Below are the code and all the weights of a small trained network. Each question names an input and a class and asks about switching units off, where a switched-off unit gives its printed mean instead of its output.

import numpy as np


def w(rows, s, z=0):
    codes = np.array(rows[::2]) - 128.0
    scale = np.full(codes.shape[1], s)
    scale[-1] = z or s
    return codes * scale


def f(y):
    return np.maximum(y, 0)


def log_softmax(a):
    a = a - a.max(-1, keepdims=True)
    return a - np.log(np.exp(a).sum(-1, keepdims=True))


def net(x, mask):
    res = np.array(x, float).reshape(1, 6) / 4 @ E
    y = f(res @ A[0][:, :-1].T + A[0][:, -1])
    res = res + np.where(mask, y, B[0][:, -1]) @ B[0][:, :-1]
    return log_softmax(res[-1] @ U[:, :-1].T + U[:, -1])


A, B = {}, {}
E = w([
[163,123,67,213,13],'x0',
[254,212,124,140,170],'x1',
[112,165,181,20,111],'x2',
[148,14,163,130,128],'x3',
[141,233,160,198,75],'x4',
[173,138,224,110,104],'x5',
],0.0062)
A[0] = w([
[132,218,128,122,174,6],'N0',
[93,131,160,155,151,70],'N1',
[117,163,231,190,27,227],'N2',
[95,166,34,138,158,190],'N3',
[94,142,69,147,134,183],'N4',
[201,100,172,129,69,245],'N5',
[150,136,85,104,123,189],'N6',
[224,109,143,179,119,129],'N7',
[210,154,208,118,134,254],'N8',
[71,35,171,189,121,236],'N9',
[210,245,178,118,179,203],'N10',
[84,144,139,32,116,122],'N11',
[132,92,188,99,246,90],'N12',
[77,155,133,95,90,58],'N13',
[158,136,121,115,105,86],'N14',
[84,39,86,188,52,182],'N15',
[119,177,167,169,127,241],'N16',
[92,129,175,31,135,78],'N17',
],0.013,0.0022)
B[0] = w([
[97,116,87,91,97,175],'N0',
[134,115,123,125,137,140],'N1',
[4,177,117,114,136,219],'N2',
[83,95,103,197,87,185],'N3',
[114,77,113,172,104,171],'N4',
[163,183,66,78,143,196],'N5',
[127,167,121,155,141,155],'N6',
[196,155,126,57,109,195],'N7',
[93,96,67,134,119,204],'N8',
[130,78,90,64,160,229],'N9',
[118,120,38,62,93,233],'N10',
[155,135,217,135,109,184],'N11',
[52,132,133,222,215,205],'N12',
[136,130,166,112,113,154],'N13',
[141,156,107,130,141,143],'N14',
[119,92,103,38,66,247],'N15',
[83,137,126,114,112,176],'N16',
[100,159,195,125,209,192],'N17',
],0.025,0.011)
U = w([
[149,119,194,187,53,57],'0',
[254,197,107,70,82,40],'1',
[111,113,24,102,94,208],'2',
[37,167,199,84,107,142],'3',
[197,103,161,48,92,107],'4',
[214,83,181,142,126,5],'5',
[143,82,128,135,235,140],'6',
[159,166,215,241,196,149],'7',
],0.0079,0.0029)

Each question gives the input, the list of numbers given to net, and the class t.
The units are the neurons (one row each of A and B). Each row of codes is followed by its name. A weight is (code - 128) times the scale printed after its matrix; where a second scale follows, it is the last column's (A, B and U).
mask holds one flag per neuron, in row order. A switched-off neuron (its flag False) gives its mean, the last column of its row in B, instead of its output. The means were averaged over made-up inputs and are rounded, as every weight is.
A unit's drop is (log p(t) with every unit on - log p(t) with that unit switched off) / (log p(t) with every unit on - log p(t) with every unit switched off).
The circuit of an input: a set's keep is (log p(t) with only the set's units on - log p(t) with every unit switched off) / (log p(t) with every unit on - log p(t) with every unit switched off). Starting from the 12 units with the biggest drops (on a tie, the unit counted first), units are removed one at a time, each time the one whose removal leaves the highest keep (on an exact tie, the one counted first), for as long as the keep stays at least 0.8.
units of the circuit, in order: the units of the circuit, biggest drop first
top k neurons: the k neurons with the biggest drops, biggest first
drop of u: that unit's drop, to one decimal
input [8,7,-2,6,3,-2], class 1: units of the circuit, in order => (N7)
input [1,7,-7,7,-3,-4], class 1: top 2 neurons => (N7; N2)
input [-7,7,6,5,-7,6], class 6: top 3 neurons => (N10; N8; N12)
input [3,4,-8,3,-8,8], class 1: units of the circuit, in order => (N7; N2)
input [1,1,1,-3,-7,5], class 6: top 2 neurons => (N2; N15)
input [7,-6,3,0,5,-1], class 3: top 2 neurons => (N2; N10)
input [7,-7,8,-2,-7,0], class 4: top 2 neurons => (N2; N12)
input [-2,1,5,8,2,6], class 3: top 2 neurons => (N17; N2)
input [1,8,-2,8,-6,-3], class 6: top 2 neurons => (N12; N10)
input [-4,-6,5,3,-3,-7], class 6: top 3 neurons => (N2; N9; N12)
input [-4,6,7,-1,-6,8], class 6: top 2 neurons => (N17; N12)
input [-7,4,7,-6,0,-4], class 3: top 2 neurons => (N17; N11)
input [-4,1,-7,7,2,0], class 6: top 2 neurons => (N10; N12)
input [-4,0,6,-5,0,5], class 3: units of the circuit, in order => (N17)
input [2,-1,7,6,-1,-7], class 4: drop of N12 => 0.2
input [-8,-7,-1,4,-4,4], class 6: drop of N9 => 0.9
input [7,8,5,4,-1,-4], class 1: drop of N8 => 0.0
